Below is a small trained network, with its code and all its weights. Each question gives an input and a class and asks what happens when units are switched off, that is, made to give their printed mean instead of their output.

import numpy as np


def w(rows, s, z=0):
    codes = np.array(rows[::2]) - 128.0
    scale = np.full(codes.shape[1], s)
    scale[-1] = z or s
    return codes * scale


def f(y):
    return y / 2 * (1 + np.tanh(0.7978845608 * (y + 0.044715 * y**3)))


def log_softmax(a):
    a = a - a.max(-1, keepdims=True)
    return a - np.log(np.exp(a).sum(-1, keepdims=True))


def net(x, mask):
    res = np.array(x, float).reshape(1, 4) / 4 @ E
    y = f(res @ A[0][:, :-1].T + A[0][:, -1])
    res = res + np.where(mask, y, B[0][:, -1]) @ B[0][:, :-1]
    return log_softmax(res[-1] @ U[:, :-1].T + U[:, -1])


A, B = {}, {}
E = w([
[154,128,206,101],'x0',
[50,162,162,85],'x1',
[213,143,92,12],'x2',
[132,34,124,86],'x3',
],0.011)
A[0] = w([
[108,108,88,148,193],'n0',
[61,110,161,181,254],'n1',
[157,220,88,143,74],'n2',
[192,177,86,89,154],'n3',
[173,145,126,171,168],'n4',
[103,189,144,109,202],'n5',
[67,161,81,200,250],'n6',
[142,138,121,131,71],'n7',
[249,69,182,120,128],'n8',
[125,49,136,122,237],'n9',
[141,147,184,158,91],'n10',
[128,154,149,154,85],'n11',
[110,131,70,81,179],'n12',
],0.017,0.0045)
B[0] = w([
[133,137,174,93,164],'n0',
[117,176,223,125,243],'n1',
[162,75,57,94,182],'n2',
[122,201,152,178,231],'n3',
[161,127,68,114,171],'n4',
[252,165,152,162,190],'n5',
[90,204,212,155,244],'n6',
[79,131,107,139,126],'n7',
[180,217,18,176,254],'n8',
[220,71,160,72,194],'n9',
[126,145,155,152,166],'n10',
[123,124,132,151,151],'n11',
[171,161,152,166,186],'n12',
],0.019,0.013)
U = w([
[3,69,41,160,55],'0',
[169,254,197,209,186],'1',
[149,49,205,78,93],'2',
[196,125,75,139,150],'3',
[83,64,120,134,2],'4',
],0.0091,0.0038)

Each question gives the input, the list of numbers given to net, and the class t.
The units are the neurons (one row each of A and B). Each row of codes is followed by its name. A weight is (code - 128) times the scale printed after its matrix; where a second scale follows, it is the last column's (A, B and U).
mask holds one flag per neuron, in row order. A switched-off neuron (its flag False) gives its mean, the last column of its row in B, instead of its output. The means were averaged over made-up inputs and are rounded, as every weight is.
A unit's drop is (log p(t) with every unit on - log p(t) with that unit switched off) / (log p(t) with every unit on - log p(t) with every unit switched off).
The circuit of an input: a set's keep is (log p(t) with only the set's units on - log p(t) with every unit switched off) / (log p(t) with every unit on - log p(t) with every unit switched off). Starting from the 12 units with the biggest drops (on a tie, the unit counted first), units are removed one at a time, each time the one whose removal leaves the highest keep (on an exact tie, the one counted first), for as long as the keep stays at least 0.8.
units of the circuit, in order: the units of the circuit, biggest drop first
unit that matters most: the unit with the biggest drop
k most important neurons: the k neurons with the biggest drops, biggest first
drop when u is switched off: that unit's drop, to one decimal
input [1,0,-7,8], class 2: units of the circuit, in order	n9; n8
input [4,-8,1,2], class 3: units of the circuit, in order	n6; n1
input [-6,3,-2,8], class 2: units of the circuit, in order	n8; n9
input [-3,-1,-5,7], class 2: units of the circuit, in order	n8; n9
input [-2,0,4,7], class 3: units of the circuit, in order	n6; n1
input [1,-7,3,-7], class 3: unit that matters most	n2
input [5,-4,-4,6], class 3: units of the circuit, in order	n6; n9
input [4,-8,3,-7], class 3: 4 most important neurons	n2; n6; n1; n4
input [2,-6,4,-7], class 3: 3 most important neurons	n2; n6; n1
input [-1,-2,2,3], class 3: drop when n6 is switched off	0.5
input [-1,6,-3,7], class 2: drop when n8 is switched off	0.2
input [-3,-1,-1,3], class 2: drop when n8 is switched off	0.3
input [0,6,-2,8], class 2: drop when n9 is switched off	0.0
